Here is a tiny trained network, its code and every weight. The questions are about switching its units off for an input and a target symbol, where a switched-off unit gives its printed mean instead of its output.

import numpy as np


def w(rows, s, z=0):
    codes = np.array(rows[::2]) - 128.0
    scale = np.full(codes.shape[1], s)
    scale[-1] = z or s
    return codes * scale


def norm(h):
    return h / np.sqrt((h * h).mean(-1, keepdims=True) + 1e-5)


def f(y):
    return np.maximum(y, 0)


def softmax(a):
    e = np.exp(a - a.max(-1, keepdims=True))
    return e / e.sum(-1, keepdims=True)


def log_softmax(a):
    a = a - a.max(-1, keepdims=True)
    return a - np.log(np.exp(a).sum(-1, keepdims=True))


def net(x, mask):
    ids = ['ΔΠΨεζξω'.index(c) for c in x.split()]
    T = len(ids)
    res = E[ids] + P[:T]
    q, k, v = (norm(res) @ M[0].T for M in (Q, K, V))
    z = softmax(np.where(np.tri(T) > 0, q @ k.T / 2**0.5, -1e9)) @ v
    res = res + np.where(mask[0], z, O[0][:, -1]) @ O[0][:, :-1]
    y = f(norm(res) @ A[0][:, :-1].T + A[0][:, -1])
    res = res + np.where(mask[1:17], y, B[0][:, -1]) @ B[0][:, :-1]
    return log_softmax(norm(res)[-1] @ U[:, :-1].T + U[:, -1])


Q, K, V, O, A, B = {}, {}, {}, {}, {}, {}
E = w([
[121,51,195],'Δ',
[161,151,45],'Π',
[156,113,111],'Ψ',
[177,142,70],'ε',
[147,157,75],'ζ',
[3,155,49],'ξ',
[135,154,220],'ω',
],0.022)
P = w([
[89,108,78],'0',
[149,233,135],'1',
[157,230,135],'2',
[153,253,134],'3',
[101,104,89],'4',
[88,110,99],'5',
[86,115,97],'6',
[108,106,105],'7',
[105,114,103],'8',
[98,119,112],'9',
],0.011)
Q[0] = w([
[105,159,125],'H0',
[221,254,137],'H0',
],0.018)
K[0] = w([
[100,184,135],'H0',
[4,101,88],'H0',
],0.013)
V[0] = w([
[254,71,101],'H0',
[212,167,208],'H0',
],0.026)
O[0] = w([
[26,56,158,141],'H0',
[152,3,156,2],'H0',
],0.023,0.0085)
A[0] = w([
[128,106,218,8],'N0',
[104,102,113,55],'N1',
[162,175,177,97],'N2',
[104,84,193,82],'N3',
[123,126,153,44],'N4',
[147,173,178,107],'N5',
[192,151,137,80],'N6',
[171,139,176,151],'N7',
[97,100,104,200],'N8',
[109,161,139,62],'N9',
[108,103,135,2],'N10',
[122,148,154,124],'N11',
[85,96,57,185],'N12',
[127,110,4,155],'N13',
[178,142,74,208],'N14',
[92,114,121,63],'N15',
],0.027,0.0055)
B[0] = w([
[40,59,205,176],'N0',
[129,67,82,167],'N1',
[149,69,64,200],'N2',
[138,4,23,229],'N3',
[97,113,140,131],'N4',
[83,14,144,195],'N5',
[55,206,158,188],'N6',
[164,135,190,158],'N7',
[73,143,160,232],'N8',
[187,125,97,195],'N9',
[144,105,82,153],'N10',
[158,152,141,163],'N11',
[184,85,205,255],'N12',
[49,4,43,242],'N13',
[216,194,215,249],'N14',
[173,175,110,178],'N15',
],0.038,0.008)
U = w([
[73,132,207,58],'Δ',
[182,128,4,137],'Π',
[245,79,93,85],'Ψ',
[25,175,166,222],'ε',
[151,148,122,4],'ζ',
[38,156,26,202],'ξ',
[215,115,222,145],'ω',
],0.017,0.0046)

Each question gives the input, a string of symbols that net reads in full, and the target symbol t.
The units are the heads (2 rows each of Q, K, V and O) and the neurons (one row each of A and B). Each row of codes is followed by its name. A weight is (code - 128) times the scale printed after its matrix; where a second scale follows, it is the last column's (O, A, B and U).
mask holds one flag per unit, heads first, then neurons. A switched-off unit (its flag False) gives its mean, the last column of its rows in O or B, instead of its output. The means were averaged over made-up inputs and are rounded, as every weight is.
A unit's drop is (log p(t) with every unit on - log p(t) with that unit switched off) / (log p(t) with every unit on - log p(t) with every unit switched off).
The circuit of an input: a set's keep is (log p(t) with only the set's units on - log p(t) with every unit switched off) / (log p(t) with every unit on - log p(t) with every unit switched off). Starting from the 12 units with the biggest drops (on a tie, the unit counted first), units are removed one at a time, each time the one whose removal leaves the highest keep (on an exact tie, the one counted first), for as long as the keep stays at least 0.8.
units of the circuit, in order: the units of the circuit, biggest drop first
most important unit: the unit with the biggest drop
top k neurons: the k neurons with the biggest drops, biggest first
drop when u is switched off: that unit's drop, to one decimal
input ε Π Ψ Π Ψ ε Ψ Π ζ, target Δ: units of the circuit, in order : [H0; N12]
input ε Ψ ε, target Δ: top 2 neurons : [N12; N14]
input ζ Ψ ζ, target Π: units of the circuit, in order : [H0; N8]
input ε Π ε ξ, target Π: top 3 neurons : [N13; N12; N0]
input ζ Π ξ, target Π: units of the circuit, in order : [H0; N12; N14]
input Ψ Ψ Δ ε Π Π ε, target Δ: units of the circuit, in order : [H0; N3]
input ζ Δ Π Π Π Ψ Π Ψ ε, target ε: top 2 neurons : [N14; N3]
input Π ω ω ω, target ξ: top neuron : [N14]
input ω Δ ζ ξ, target ω: units of the circuit, in order : [N14; H0]
input ε Π ζ Π, target Δ: units of the circuit, in order : [H0; N3]
input Ψ Δ Π ζ, target ε: top 3 neurons : [N3; N14; N13]
input ζ Ψ Ψ ε, target Π: top 2 neurons : [N12; N8]
input Π ω Π Π ω ε Π Π Π Π, target ξ: top 2 neurons : [N13; N14]
input ω Ψ Ψ ε, target ω: most important unit : H0
input Ψ Π ε ω, target ε: top 2 neurons : [N13; N3]
input ε ε Π Ψ, target Δ: top 4 neurons : [N14; N12; N13; N8]
input ε ε Π, target Δ: top 3 neurons : [N12; N3; N14]
input ζ Δ Π ω, target Π: top 2 neurons : [N2; N12]
input Ψ ω Π Ψ Ψ ξ, target Ψ: top 3 neurons : [N12; N3; N6]
input Π ω ε Π Ψ Ψ ε Π ζ, target ε: top 2 neurons : [N14; N3]
input Π ε ε, target ξ: drop when N14 is switched off : 0.7
input ω Ψ Π, target ω: drop when N14 is switched off : 0.0
input Π Ψ Π, target ξ: drop when H0 is switched off : 1.5
input Π Δ ε, target ξ: drop when N1 is switched off : 0.1
input Π Ψ ε Π ε Δ ω, target ξ: top neuron : [N3]
